Each row is followed by its class; each block has classes of its own.
[  4 -13  -1   7   1 -14   4  -3  26  -5  -4  -2  17 -13  23  -4 -13  -4
  20  -2  16  -2  -5]	E
[  6 -16  -1  20   6  22   9   4  25  23  -9  -8   3 -20 -13   4   8 -25
  20  -7 -17  40   3]	H
[ -1 -15   9  12  -5 -15  -2   4  41  -2   9  -8  16 -16  12  28   5 -20
  28   3   2  18  -6]	E
[  4  -9  13  14   6  -6  25  10  15  20  -3 -15  -2 -37   9  44   6 -21
  24   5  16  -1 -30]	E
[  1  -8   8   8   4  29   8   9  12  17  -8 -11   6 -29   9  13 -17 -18
  18  -2  -2   0  -7]	E
[ 11  -9   3   4   6 -30   6   4  21 -19   7   1   8  21  -3 -32  31 -16
  20  -9  -8  54   5]	H
[ -1  -5  -3   7   2   0   7   1   6   4 -10  -2   9 -18   6  16  -2  -4
   7   0   7  -4 -10]	E
[  1  -4  -3   8   2   8  -2   6  15   8  -5  -6  13  -1   9 -13 -11 -15
  16  -8  -1  24   2]	H
[  6  -4  -7   9  -3   5  11  -1  11   5  -7   4   7 -11 -18  13  25 -11
   6  -5 -51  52  11]	H
[  9 -18 -10  11   1 -19 -16  -2  23 -10  -1  -2  14  -1  -1  -3  20   1
  17  -7  45  14  -3]	H
[  1 -14   3  13   5   2   8   7  21  -2 -11  -2  16 -16   6  14   5  -8
  14  -3   5   9  -5]	E
[ -2 -10  -6  11   5  -3   2   2  34   2  -4   0   6  -9  15   7   2 -10
  19  -6 -25  36   3]	E

Next block, with new classes.
[  1  -6 -13   0 -15  -1  15   3   9 -17  -9   1  -4   2  -6   0  39   5
   6   2   8   2 -15]	F
[ -1  -4   6   0  -6   3  -5   6  -1  -8 -16   2 -17  21  -4 -15  -7   3
  -1 -12  -2   0  -9]	F
[  2   4  18   5   2  -9   4  -2 -20  21  12  -7   7 -16  -5  -8 -26   4
  -6   1   5 -17  21]	D
[  4  14  11  -2   6 -10   2  -2  -8   8  -2  -3   9 -11  -4  -6 -20   4
  -3   1  -2  -4   7]	D
[  1 -20  14   3   3   2  -4  -2   4  -3  -2   1 -29   9   3  -7 -15  -8
  -2  -9   2   6  -2]	F
[  0  12   9  -3  11  -6   1  -8 -10  12   3  -6   8 -16  -3  -5 -14   1
  -3   2   0  -8  10]	P
[  2  -5  14   5   1   5  -7   8 -11  -6  -7   2 -27  31  10 -10 -15   3
   0   3   1   2   0]	F
[  2   6   8  -2   5   1   4   2 -10   6  -1 -10   1  -7 -18 -10 -19   2
  -6  -3   0  -2  12]	D
[ -2  11  10   2   1 -11   8  -3 -18  16  -4  -5  18 -20 -12 -16 -14   5
  -3   0  -1  -3  14]	D
[  8  11  16   5  10  -9 -18  -3 -20  14  -4  -7   3 -13  -8 -41 -27   2
  -8  -4  15  -4  18]	D
[  9   4   9   3  -4  -2   9  -2 -12  18   1  -4  -3 -17  -5  -8 -13   3
  -6   6   0   3  17]	D
[  2  -2   5   3  -7  -8  17  -2  -1  -1 -14  -7   3 -15 -35  -3  11  -1
   2   5  10  -4   5]	D
[  3   6   7   3  12  -3   0  -1  -9  10   3   4  13  -9   1   1 -17   2
  -3   3   0   1   5]	P
[ -3 -30  -4  12  -8   2   2   1  22 -11  -5   4 -29  -2  -5   5  12  -5
   4  -1   8   5   0]	F
[  7 -15   6   5   9  -6   3  -4   1   9   7   1 -11 -20  -2   6  -7   2
  -3   6   4  -1  14]	P
[  5   6   0   1   5 -10  10  -2  -5   5   3 -21  23 -21  -3   9   2   5
  -3   5   7  -8  14]	D
[  4  -6  -2   4  -3 -13   7  -8  -8  11   7  -6   3 -20  -7  -1  -7   3
  -2   0   0  -2  13]	D
[  4  -5  12   5   5 -13   0  -5  -7   2   1  -4 -12 -10   2  -4 -25  -1
  -3  -1   3  -4  13]	D
[  5  22  12  -7   9 -13   6   0 -25  16  -5  -4   8 -11  -9 -13 -23   3
  -7  -2 -11  -6  17]	P
[  4  -2  -1   1  -6  -4   9  -2   0   6  -3  -3  -3 -12  -8   0   2   6
  -2   2  -3   2   2]	D
[  5  12  17  -1   3  -2  -2  -2 -18  18   4  -5   2  -1   4 -11 -30  -3
  -4 -12   2  -4  11]	P

Next block, with new classes.
[ -1  13 -11  -2  15 -24  -7 -23 -10  14   4  14 -10  -3   4   1 -12   3
  -9  30  15 -11  -1]	A
[ -3 -53 -11   3  14   9  -9 -46 -18 -15   7  -2   9   8  -5   4 -13   5
 -14   5   3   2  -6]	M
[ -9   4  -1  24   3 -12 -17 -29 -42  19  13   0  -6   3  16   5  -3   4
 -22  24   4 -18  -5]	T
[ -8  -2  -1   4  11  -7   4 -14 -14   2   3  14  -1 -10  10   9 -16   1
  -9  13   5   5  -2]	A
[-11   0 -10  10  22   5 -19 -52 -56 -14  26  13  -8 -20  -3   2 -15  -9
 -32  22   1   9   7]	A
[ -2 -11  -2 -12   3   7  -1 -26 -24  -6  15  -2  -7 -11  -6  -5   9 -14
 -12   7 -15   1 -14]	V
[ -3   1 -17   9  16  -3  -4  -8 -11  25  19  16 -19  -6   0   0  -6 -10
 -15  20   7   0  -2]	A
[ -2  -4 -13  15   8   8  -5 -28 -29   3  23  -8   2   6   5   5  -1  12
  -8   7  16 -26 -11]	T
[ -2  -4 -19 -10  13  -3  -2 -17   2  12  10   7  -9   8  -4  -1   2 -12
 -13  11   0 -12  -8]	V
[ -6  -4   1  11   5  -8 -10 -33 -37  -9  11   9  12 -16   6   4 -13  -1
 -21  15 -12  13  -3]	A
[ -6  -2 -12  -6  19  -3 -13 -28 -33   8  14  -1 -12   5  -3   2 -15  -6
 -30  12  -3   4  -5]	T
[ -2   1  -1   6  11  -3  -7 -19 -18 -13   9  26  -1  -8   1   4 -11   7
  -7  12   9   6   6]	A
[  1  -2   6   0   3  -7   8 -18 -22  -9   8   3   8  -6   6   5  -2  13
  -4  14  -3   6   3]	T
[ -8 -11 -13  -9  12   2   5  -7 -15  11  14   7 -16   2  -4  -1  -6 -14
 -15  18  -8  -4  -3]	V
[ -6 -14   4  17  -1  16 -10   3 -32 -36  11  20   1 -12   8   6 -19 -10
   4 -10  -6  37  13]	A
[ -8  -2  -4  10  12   0  -5 -41 -37 -25   8   0  21   2   1   6 -25   6
  -9   2   8   3  -7]	M
[  3  13   4  12  -3 -11  -3  14  -8  30   4   1 -13   4  12  11   2  14
  -2  24  18 -21   2]	T
[-16 -17  17   4  -2  16 -18 -61 -61 -40  31 -12  24  -7  -3  -2  -6  -9
 -26   3 -25  15  -3]	V
[ -8  -4  -3   3   7   3  -7 -20 -21  -3   8  11   1  -7  -5   3  -6  -7
 -20  15  -2   3   0]	A
[  3   1  -6   8   7  -3   4  -9  -3  -1   4  17  -4 -11   1   8 -12  -2
   5  20  14   2   7]	A
[ -4  -2   3   9   4 -13  -9 -32 -39 -20  10  13   4 -14   5   6 -17   5
  -9  14   3  15  -1]	A
[ -2   1  -3   5  14 -11   1 -33 -21   3   9   5  -1  -5   7   6   0  11
 -15  29  11 -14  -4]	M
[ -7  -9  -8  10  18  -2  -2 -22 -30  -1  17  17  -6 -19   3   2  -8   2
 -12  18   0   5   1]	A
[ -6 -10   8   4   7   7 -12 -43 -39 -22  20  -6  20  -4  -5  -4   2 -14
 -23   4 -15  11   2]	V
[  0  -2  -3  22  -8   2 -13 -31 -22 -10   6   1  17   5  16   4  -3  16
   4  -2  17 -17 -15]	T
[ -6   4 -10   3  20  -2  -6 -23 -15 -15  -1   4   9  -2  11   4 -22   5
 -11  -8  -2   6  -6]	M
[ -6   1  -1   1  18  -5  -8  -9 -11  -2  -7   6   5 -13   5   3 -13  -5
 -15   4 -13  14  -2]	A
[ -5   7  -1   4  11  16 -11 -49 -37 -29   5  -1  17   1   1   5 -25   7
 -21   1 -13  16 -27]	M
[ -9  -1  -8  -8   4   1   0 -11  -1  -1   3  -1 -15  -6 -11  -4   2 -18
  -9   4 -15  10   4]	V
[-12 -15  11  23  10  15 -15 -49 -61 -35  35  -2  16  -5   5   4 -12   4
 -17   7 -10  13  -3]	T
[ -1  -4  -5  11  12   0  10 -21 -15  -6  14   3   6   1   9   8   9   9
   0   9  11 -18  -9]	T
[ -3  18  12   2   2  -9  -7 -30 -15 -11  -4  14  18 -13   2   2 -17   7
 -12  15   0  16  -2]	A
[ -6   5   0  20   6   1  -1 -34 -43 -10  22   3  -2   6  19  16 -17  26
   2  16  36 -15   9]	T
[ -1  -5 -21  -5   6  -3   2 -16   8  20   4   4  -4   6   3  -2  10 -10
 -11  13   4 -23 -16]	V
[-16  -8  11  22   0  19 -31 -35 -61 -32  35  -5   4   9   2  19 -14 -13
 -23  -8   3   6  16]	T
[ -6  -1  -6   9  16  -4  -5 -24 -36   9  15  -5  -9   5   8 -61 -12  19
 -13  17  17 -23 -11]	T
[ -5   1  -3  21   4   1 -17 -24 -28   6  19  -3  -1   8   4   3 -18  10
 -20  19  21 -11   3]	T
[ -2  -3 -10   3   2   3 -11 -20 -20   0  14  -7  -6   2  -2  -2   8  -6
 -14  10  -1  -3  -8]	V
[ -6   2  10  15   6   0   6 -15 -28 -13  15  -6   8   0   8   8 -15  11
  -6  11  -1  -5   7]	T
[-14 -13  18  20   3  17  -8 -55 -61 -53  37  -3  25  -3   6   5 -17   9
 -12  -5 -17  20  -7]	T

Next block, with new classes.
[-14  14   4   4 -13 -32   3  -2   0   0 -16   3   5   4  19   4  -5  -7
   9  -2 -12   2   8]	S
[  0 -10   5   7   0 -31   4  -3   3   0  13  -2   7   0   1  27  -6  -7
  -7  -8 -18  -6  15]	Q
[  8  11   6  -1 -15  20   5   4   7  -8   9  -2  -2  -4  -1 -15  10   5
   8  11   1  16   1]	U
[ -6  17  12   4 -22 -55 -10   4   0   4 -40 -16  24  -1  -2   3  -7  -2
  -1  -3  -4  11  22]	S
[ -5  11   9   4 -12 -29 -10  -6   0   8  16  -2  10  -5  13  14  -9  -2
  -3  -8  -8   4   9]	S
[ -2   8   4   3 -17 -19   0  -1  -7   3  -7   2  17   4   2   5 -11  -1
   3  -4   0 -21   4]	S
[ -5 -12   6   4 -13 -35 -10   4  -4   5  -9 -11  26 -20  -7  17  -7  -3
 -16   1  -4 -11   8]	S
[  2   5  15   0 -11 -22   1  -4  -3   0  17  -1  14   6   0  21  -8  -4
  -2  -5  -9   0   6]	S
[-13  11  -1   1 -15 -30  10   6   1  -7 -15  -3  11   5 -10  17  -6  -6
  -2   6 -25  -2   9]	S
[  5   3   2  -2 -20 -25   5  -2   1   7   9  -2  10  -6 -10   5   6  -4
  -6  -4  -4   1  -4]	Q
[  0  11  10   3 -16 -40  13   4   3   2   5 -12   4  -4   3   4   8  -1
   1   0 -20   9   7]	Q
[  5   5  28  -1  -4   2  -8  -4   5  -2  16  -9 -28  -6   0 -11  18   1
  13   7 -11  10  -1]	U
[ -4  -6   0  -2  -8 -39 -13   6  11  -1   3  -8   9   0  -6  16   0  -9
  -3   5  -1   0  10]	Q
[  7  -3   2   5  -8 -33   0  -1   1   1  10  -6   2  -1  11  11  -1  -1
   5  -1  -1  -1   6]	Q
[  2 -16  -4   6 -11 -41  -4   2  13  -9   1 -10   7 -11   0   9   4  -1
   1  -9 -12   3  13]	Q
[ -9  -5   8  12 -10 -42   1  -2   7  -7  -2  -7  -8   3  -5  17   6  -3
  -6   9  -6   1  12]	Q
[  3  14   5   3  -7   6  -2   0   6 -11   9 -11 -12   3   1  -2  11   2
  11  17  -5  12   2]	U
[  2  10  11   4  -7 -23   1   2  -4   6   5  -1  16   3  -6  16  -4  -1
   1   3  -2   4   4]	S
[  8   9  11   3   7  15  12 -12   1 -13  -6 -16 -25  -2 -23 -14  24  -1
   6  14  -3   6  -7]	U
[ -4  10   9   4 -16 -34   5  -1   1   8 -12  -9  13   1  -6  12  -2   1
   0   3   3  -5   5]	Q
[  1  10  18   6 -24 -23  10  -7  -1  14  23   1  19   0   3  30 -10  -3
  23 -12 -12   6  12]	S
[ -3  14  -4   4 -16 -28  -3  -1  -6   6   3   2  29  -2   8   1 -11  -1
   8 -12   5  -3   3]	S
[ -7   0  -7  -6  -5  16   3   5   3 -12  -5  -5 -37 -11  -4 -10  19  -2
  15   7   1   4  -4]	U
[  7   5  -1   6  -3  17  12   4  -1  -9  -3  -8 -26  -2 -11  -8  18   4
   8   9 -11   9  -1]	U
[  6   8  -3  -2   3  18   5  -4   3  -7  14  -6 -28  -4   4  -5  21  -1
  10  14  -6   6  -3]	U
[ -2  16   2  -3  -2  10   1  -2   4  -8  -6 -10 -20   3  -7 -13   6  -4
  11  15  -5   6   4]	U
[ -1  -4 -20   4 -11 -37 -26  10   9   1  -2  -6  -3   2  -2   6  -1  -6
   2  -5   8  -2   8]	Q
[  0  22   8   1  -1 -19  12  -1  -6  -2 -18 -11  18   5  -1  -1 -11  -4
   0   3 -11   6   2]	S
[  2  13  13  -2 -16 -21   6  -7   3  -7  -8  -1  15   0  -6  -4  -1   5
  -2 -12 -14   0   5]	S
[ -1  -4  -5   5   1 -38   0   4   1  -2  -7  -8  13  13  -1  16  -2  -3
   2  -7 -10   0  -2]	Q
[  4   3   2   1  -6   8   6  -2   3 -13   5  -9 -30   0 -10   1  17  -1
  12  16 -10  18  -3]	U
[  0   7   4   4  -1   7  -4  -2   6 -12   5  -6 -20   0 -11 -60  18  -1
  10  14   1  19  -3]	U
[ 18  18  21 -17   4   1  26 -11   0 -15  23 -23 -33  -2   1   1  20   6
  15   7 -11  18  -1]	U
[ -4  20  -3   6 -12 -35   7  -3  -4  -2 -13   3  23   8   1  16 -11   4
   4   0  -6  10   6]	S
[  0   6   4   4   4  26   7   0   3  -7 -19  -8 -32  -1  -1  -4  12 -11
   3  12  -2   5  -3]	U
[  5   8   3   2 -16 -33   3   3   2   5  -8  11  17   0  -3   2  -9  -2
  -1  -7 -13   1   5]	S
[  4  20  -2  -3  -6  14   2   2   5 -15 -10  -3 -19  -6   5 -19  12   1
  10   9  -4  16  -3]	U
[ 12   9  17  -3  -1  28  10  -5   0  -6  16 -11 -11  -5 -23  -4  16 -24
  10  20 -12 -14  -2]	U
[-17  13   9   4 -18 -23   2  -2   5  -3 -14  -2  10  -2   4   2 -10   1
  -4  -6  -6   0   0]	S
[ 14  15   3   2   0  15   3   5   0 -12   3  -1 -19   0 -16  -9  19  13
  12  16  -4  11  -5]	U
[  7  15   2  -5  -4  11   6  -1  -1 -10   1  -7 -18  -5  -5   8  12  -3
   9   9 -12  12   1]	U
[ -2  -2  -4  -2   3 -33  -9   5   1  -5 -28  -8   6   4   3   7  -2   4
   0   0  -1  -2  -2]	Q
[  5  11  13   4 -17 -22  10  -3  -3  -3 -11   2  17   0   0   7  -5  -2
   3  -1 -11   1   5]	S
[-17  18   5   1 -27 -37   5   2   2  -5 -15 -33   8   0  19  10  -8 -17
   7   6  -8   4   2]	S
[ -6  23  22   9 -14 -17  12  -6  -1   3   3   1  21   0  24   7  -9  -4
   4  -3 -11   7   3]	S
[ 6 14  1  9 -2 -5 -9 -3  1  8  6 -7 23  3 -8 -2 -5  2 -1  4  4  9  3]	S
[ -4  12   8   2 -25 -32   2  -1   7  -7  -1  -1  17  -4  14  -2  -6   1
  -2  -1  -7   4   2]	S
[ -3  11   1   5 -15 -28   2  -1   2  -3   0  -3  16  10   0  29 -10   0
  -3  -1 -19  11   9]	S
[ -3 -18  -2   8 -10 -34 -16  11   2 -11  -2  -6  -7  -1 -20  21  11  -8
  -9   7  -6  -4   8]	Q
[ -5   6  -8   1 -10 -36  -7   8  10   6  -8  -8  15   4   9   9  -2 -18
  13  -6  -1   5  10]	Q

Next block, with new classes.
[  1  22  -8   6  19 -11   5 -11  -1  -7 -31  18  12  14   1   2   8 -10
   6 -14  -6  -2   8]	C
[  0  -4  -7   3   8   6  -6   5  21 -15  -4 -14 -15 -14   1   4   4  -1
  -3  11   6   6  -7]	X
[  9   2 -24   9  35   6  -5 -15 -10 -47 -41  -5 -26  14 -12  -4  23  -7
   7  -9  14   1  15]	C
[  1   9   9   8   1   7  -3  -6  -1 -15 -21  -5  -1   8  -8  12   4   5
   5  11 -11  11   3]	C
[ -4 -10 -10  -7  17  19  -8 -11  -1 -29  -7 -18 -24 -20   4   7   8  -3
 -13   9  -4  25  -2]	X
[  4  -6   7  -4  -8  13  -3   5   6 -22   0 -26 -17  -5  -4   1   5  12
   2  24  10   7   6]	X
[ -5  12  22   7 -20  -5  -2  -6 -17  23  -5  25  39  -8 -11   3  -7  -9
   0  19  -7  30   7]	C
[  3  13   7  -6  -6  -3  -5 -12 -22  24  -2  10  18  -4  -9 -10   9   0
  -1   9 -13  19   3]	C
[  9  -3  23 -23   1  45 -28 -26 -31 -11   4 -31   1  11  18 -31  22  18
   3  29   5  22   0]	C
[ -1  -4   3   0  -3  15  -9 -11 -12   5  -7  -6  -1  -6 -21 -24  19   3
   1  24  15  26   4]	C
[ -8 -15  10  -6 -12  19   2   6   2 -12   3 -23 -20 -13  -9  -1   5   8
  -4  29   3  20   1]	X
[  0  19  10   0 -10  -2   1 -12 -11  22 -12  20  34  -6 -13 -14  -9  -3
  -2  24   1  10   7]	C
[  7   9   1  -8   2  -4  -4 -13 -22   8  -7   6   1   6  -5 -12   7   6
  -2   4  -1   9   4]	C
[  6   4 -20   9   7  -3   4  10  20 -24 -16  -1 -18 -12   0  18   2 -10
  -1  -1   6   5   0]	X
[  2  26 -19  18  20 -24   2  -4  -5   6 -29  42  20  15  -8  11   1 -26
  14 -28  -5 -12  17]	C
[  9 -14 -52   1  15 -21   0   5  11 -31 -20 -14 -35 -18  -6   8  13   7
   4  -6  10   7  -5]	X
[ 8 16  6  8 -7  7 -3  0 -2 -1 -4  5 23 -6  1 -4 -3  6 13  8 -4 18 -4]	C
[ 12  17 -13   9   9  18   8   2  11 -26 -21  -1   1  -6   3  16  -2   0
   1   4  -1   4   0]	X
[ 8 15  8 11 -8  9  8 -1  2 -5 -2  8 30 -8  0  6 -8 -3  7  8 -7 21 -7]	X
[  2  12   2  11 -17   4   8  12  26  -4 -10   9  16 -26 -11  14 -12 -16
  -2  24   4  27   0]	X
[ -1  -5 -20   7   0   5  -3  10  16 -27  -1 -12  -9 -14   4  18   2  -7
   6  -2  -3  16   2]	X
[ 14 -18   1 -10  28  39 -16 -35 -25 -59 -13 -50 -60  16  11 -16  31  17
  -8   4  -2  25   0]	C
[  9   3 -29   4  33   2 -18 -12   2 -48 -25  -9 -29   8   4   0  31 -18
  23 -21   1  11  11]	C
[ 11 -10 -17  -7   2  16 -12   1 -11 -46  -4 -30 -22   1   1   1  20  16
  14   7   8  23 -21]	X
[-10  17   4   4   1   4   4  -8  -7   9 -18  13  27 -10  -2  -2  -8 -14
 -10  12  -6  16  -8]	X
[  3   6  -8  12  -5  -6  -4   8  20 -11 -10   2   4  -2   0   7   1  -6
  23  14   7   4   4]	X
[  7  10  -1  11  -5  -6  13  11  22  10  -9  15  17 -18  -6  10 -18  -6
  -9   9 -12   0  -1]	X
